Here is a tiny trained network, its code and every weight. The questions are about switching its units off for an input and a target symbol, where a switched-off unit gives its printed mean instead of its output.

import numpy as np


def w(rows, s, z=0):
    codes = np.array(rows[::2]) - 128.0
    scale = np.full(codes.shape[1], s)
    scale[-1] = z or s
    return codes * scale


def norm(h):
    return h / np.sqrt((h * h).mean(-1, keepdims=True) + 1e-5)


def f(y):
    return np.maximum(y, 0)


def softmax(a):
    e = np.exp(a - a.max(-1, keepdims=True))
    return e / e.sum(-1, keepdims=True)


def log_softmax(a):
    a = a - a.max(-1, keepdims=True)
    return a - np.log(np.exp(a).sum(-1, keepdims=True))


def net(x, mask):
    ids = ['βγηξπστφψω'.index(c) for c in x.split()]
    T = len(ids)
    res = E[ids] + P[:T]
    u = 0
    for l in range(3):
        q, k, v = (norm(res) @ M[l].T for M in (Q, K, V))
        z = softmax(np.where(np.tri(T) > 0, q @ k.T / 2**0.5, -1e9)) @ v
        res = res + np.where(mask[u], z, O[l][:, -1]) @ O[l][:, :-1]
        u += 1
        y = f(norm(res) @ A[l][:, :-1].T + A[l][:, -1])
        res = res + np.where(mask[u : u + 4], y, B[l][:, -1]) @ B[l][:, :-1]
        u += 4
    return log_softmax(norm(res)[-1] @ U[:, :-1].T + U[:, -1])


Q, K, V, O, A, B = {}, {}, {}, {}, {}, {}
E = w([
[153,117,73,116,99,160,193,176,172,136,101],'β',
[97,203,71,117,82,115,219,174,109,169,146],'γ',
[145,224,92,187,159,58,118,140,216,175,147],'η',
[78,118,112,157,78,84,109,114,143,100,177],'ξ',
[62,97,144,114,254,124,129,165,46,156,147],'π',
[156,174,90,102,128,158,101,36,150,96,140],'σ',
[185,176,34,78,120,185,83,188,104,143,137],'τ',
[134,74,101,157,204,151,51,146,154,181,26],'φ',
[195,41,82,120,164,75,166,107,150,61,122],'ψ',
[138,112,104,187,108,101,109,38,86,143,169],'ω',
],0.022)
P = w([
[171,129,135,73,53,40,5,72,105,104,140],'0',
[102,127,115,84,65,110,5,72,143,143,156],'1',
[124,167,103,48,91,93,3,116,107,120,128],'2',
[132,174,95,41,110,102,28,117,126,127,108],'3',
[155,162,110,107,133,95,42,126,121,124,133],'4',
[154,155,111,118,131,103,57,137,136,113,128],'5',
[180,155,110,160,136,97,81,139,136,112,132],'6',
[156,170,110,127,131,131,98,157,197,152,135],'7',
[164,155,125,155,145,178,113,141,215,111,132],'8',
[162,147,120,182,164,149,144,156,213,112,149],'9',
[202,154,132,210,195,157,159,157,203,72,137],'10',
[191,172,113,200,180,167,190,160,222,70,152],'11',
],0.0055)
Q[0] = w([
[74,54,238,75,190,36,49,142,116,52,197],'0.h1',
[177,183,3,166,86,182,82,84,119,212,70],'0.h1',
],0.0057)
K[0] = w([
[127,35,138,49,21,136,181,113,142,70,182],'0.h1',
[69,111,175,130,254,137,58,171,180,175,132],'0.h1',
],0.0062)
V[0] = w([
[82,127,255,109,130,148,141,162,96,111,93],'0.h1',
[105,145,146,136,152,56,78,139,181,183,56],'0.h1',
],0.0052)
O[0] = w([
[2,140,107,67,150,135,139,130,117,155,91,3],'0.h1',
[70,2,92,210,190,92,188,83,91,21,200,191],'0.h1',
],0.012,0.0053)
A[0] = w([
[110,211,139,137,122,89,119,92,89,232,159,122],'0.n1',
[254,106,126,66,151,176,211,188,120,34,44,159],'0.n2',
[104,155,145,173,148,117,200,177,14,202,156,120],'0.n3',
[121,168,121,56,248,151,137,116,8,67,145,5],'0.n4',
],0.0058,0.0022)
B[0] = w([
[115,109,109,202,100,147,145,15,74,147,144,151],'0.n1',
[104,77,116,172,88,117,134,79,150,215,178,254],'0.n2',
[145,151,151,147,94,152,255,120,161,26,52,149],'0.n3',
[65,121,163,82,97,133,170,127,122,218,187,150],'0.n4',
],0.0084,0.008)
Q[1] = w([
[222,100,119,211,147,80,143,75,151,74,157],'1.h1',
[30,81,172,13,143,37,2,182,23,110,29],'1.h1',
],0.0072)
K[1] = w([
[166,123,122,173,155,126,168,90,125,71,183],'1.h1',
[117,52,138,16,76,138,2,120,16,188,172],'1.h1',
],0.0059)
V[1] = w([
[55,220,53,114,171,64,226,106,120,151,82],'1.h1',
[160,145,129,96,91,173,254,108,67,80,167],'1.h1',
],0.0056)
O[1] = w([
[136,139,156,156,110,161,160,160,103,27,191,130],'1.h1',
[183,146,123,96,112,8,172,168,94,83,32,251],'1.h1',
],0.014,0.0029)
A[1] = w([
[2,192,175,191,238,92,209,164,101,114,92,29],'1.n1',
[89,82,78,207,174,166,191,125,114,67,77,117],'1.n2',
[75,91,174,62,114,89,191,153,152,182,81,98],'1.n3',
[202,169,86,129,67,198,174,65,140,56,112,251],'1.n4',
],0.0071,0.0017)
B[1] = w([
[189,138,161,140,174,181,154,105,97,108,109,161],'1.n1',
[187,140,138,139,167,68,14,188,107,174,148,229],'1.n2',
[100,118,107,220,190,122,185,42,171,97,84,158],'1.n3',
[101,72,130,91,101,7,104,145,67,177,153,255],'1.n4',
],0.013,0.0078)
Q[2] = w([
[66,231,188,110,107,194,181,116,160,71,3],'2.h1',
[187,118,150,165,195,113,126,142,89,115,155],'2.h1',
],0.011)
K[2] = w([
[50,107,2,85,8,35,87,76,187,188,161],'2.h1',
[128,177,118,182,230,103,122,220,138,98,118],'2.h1',
],0.0082)
V[2] = w([
[139,163,182,116,133,242,146,87,151,107,160],'2.h1',
[233,200,143,143,71,90,184,110,183,92,254],'2.h1',
],0.0072)
O[2] = w([
[221,132,55,97,95,79,106,40,147,176,174,2],'2.h1',
[141,207,100,63,66,250,159,93,101,39,110,201],'2.h1',
],0.013,0.0061)
A[2] = w([
[169,194,140,18,104,38,77,78,254,99,176,65],'2.n1',
[205,8,115,81,239,149,169,82,103,126,117,227],'2.n2',
[138,183,124,139,164,248,158,162,130,76,189,43],'2.n3',
[200,145,43,123,121,231,107,75,96,27,207,3],'2.n4',
],0.007,0.0034)
B[2] = w([
[136,115,244,131,114,148,203,146,205,110,172,183],'2.n1',
[122,143,100,122,203,163,120,91,151,68,172,254],'2.n2',
[106,38,122,112,163,120,124,80,44,202,172,191],'2.n3',
[186,47,97,40,62,209,121,198,146,200,250,223],'2.n4',
],0.012,0.005)
U = w([
[178,74,114,142,87,133,181,109,189,183,69,76],'β',
[159,157,115,117,85,114,134,183,85,40,101,141],'γ',
[117,124,105,91,102,205,116,151,92,156,213,103],'η',
[80,246,131,227,89,166,75,152,195,96,199,176],'ξ',
[49,139,149,88,154,95,174,107,129,149,162,122],'π',
[156,147,254,103,95,115,97,142,186,143,137,69],'σ',
[192,200,114,69,163,148,25,174,137,158,64,215],'τ',
[87,79,155,127,183,66,79,197,128,160,138,125],'φ',
[95,137,57,104,181,146,186,23,139,89,101,253],'ψ',
[143,156,114,175,92,100,100,60,61,173,119,81],'ω',
],0.0072,0.0029)

Each question gives the input, a string of symbols that net reads in full, and the target symbol t.
The units are the heads (2 rows each of Q, K, V and O) and the neurons (one row each of A and B). Each row of codes is followed by its name. A weight is (code - 128) times the scale printed after its matrix; where a second scale follows, it is the last column's (O, A, B and U).
mask holds one flag per unit, layer by layer, with each layer's heads first. A switched-off unit (its flag False) gives its mean, the last column of its rows in O or B, instead of its output. The means were averaged over made-up inputs and are rounded, as every weight is.
A unit's drop is (log p(t) with every unit on - log p(t) with that unit switched off) / (log p(t) with every unit on - log p(t) with every unit switched off).
The circuit of an input: a set's keep is (log p(t) with only the set's units on - log p(t) with every unit switched off) / (log p(t) with every unit on - log p(t) with every unit switched off). Starting from the 12 units with the biggest drops (on a tie, the unit counted first), units are removed one at a time, each time the one whose removal leaves the highest keep (on an exact tie, the one counted first), for as long as the keep stays at least 0.8.
circuit, biggest first: the units of the circuit, biggest drop first
unit that matters most: the unit with the biggest drop
k most important neurons: the k neurons with the biggest drops, biggest first
k most important neurons of layer l: the k neurons of layer l with the biggest drops, biggest first
input φ β τ, target φ: unit that matters most : 2.h1
input π σ ω ω η π, target η: 2 most important neurons : (0.n4; 1.n4)
input η β ω η γ, target γ: circuit, biggest first : (0.n3; 1.h1)
input β β ω γ β ω β ω τ, target γ: circuit, biggest first : (1.h1; 0.n3)
input β β ψ β β ω σ, target σ: 4 most important neurons : (2.n1; 1.n4; 0.n2; 1.n2)
input φ σ ψ γ ω β β β β ψ, target γ: circuit, biggest first : (1.h1; 2.h1; 0.n3)
input β σ ω γ σ ω ψ σ ξ, target γ: circuit, biggest first : (0.n3; 2.h1; 1.h1)
input γ ξ ω π ω η β π σ η σ ω, target η: 2 most important neurons : (0.n3; 0.n4)
input π ψ σ σ β η β η ψ π ψ, target η: circuit, biggest first : (1.h1; 0.n2; 2.n4)
input β γ β ω β β ω σ, target γ: 2 most important neurons of layer 0 : (0.n3; 0.n2)
input ξ ψ ψ, target ψ: circuit, biggest first : (1.h1; 2.n2; 1.n2; 0.h1)
input ω β π β, target ψ: circuit, biggest first : (1.n3; 0.h1)
input τ ω β ψ η β η ψ ω β ω, target η: circuit, biggest first : (2.h1; 2.n4; 1.h1)
input σ η β β ξ σ σ η γ ω, target γ: unit that matters most : 0.n3
input γ γ π γ β β β β σ φ, target τ: 2 most important neurons of layer 0 : (0.n3; 0.n4)
input β η ω ψ β ω β, target η: circuit, biggest first : (0.n2; 2.h1; 1.h1)
input ξ ω ω σ σ β β β η ξ, target η: 2 most important neurons : (2.n4; 2.n3)
input ψ ω σ ω σ σ π ω ξ, target σ: 2 most important neurons : (2.n1; 0.n3)
input ω β β ω β β β β ω β γ, target γ: circuit, biggest first : (1.h1; 0.n3)
input φ ω ψ ψ ω η σ, target η: unit that matters most : 0.h1
input σ σ π, target ψ: 3 most important neurons : (0.n3; 1.n3; 0.n4)
input σ σ ω β ξ, target ξ: 2 most important neurons : (1.n4; 1.n2)
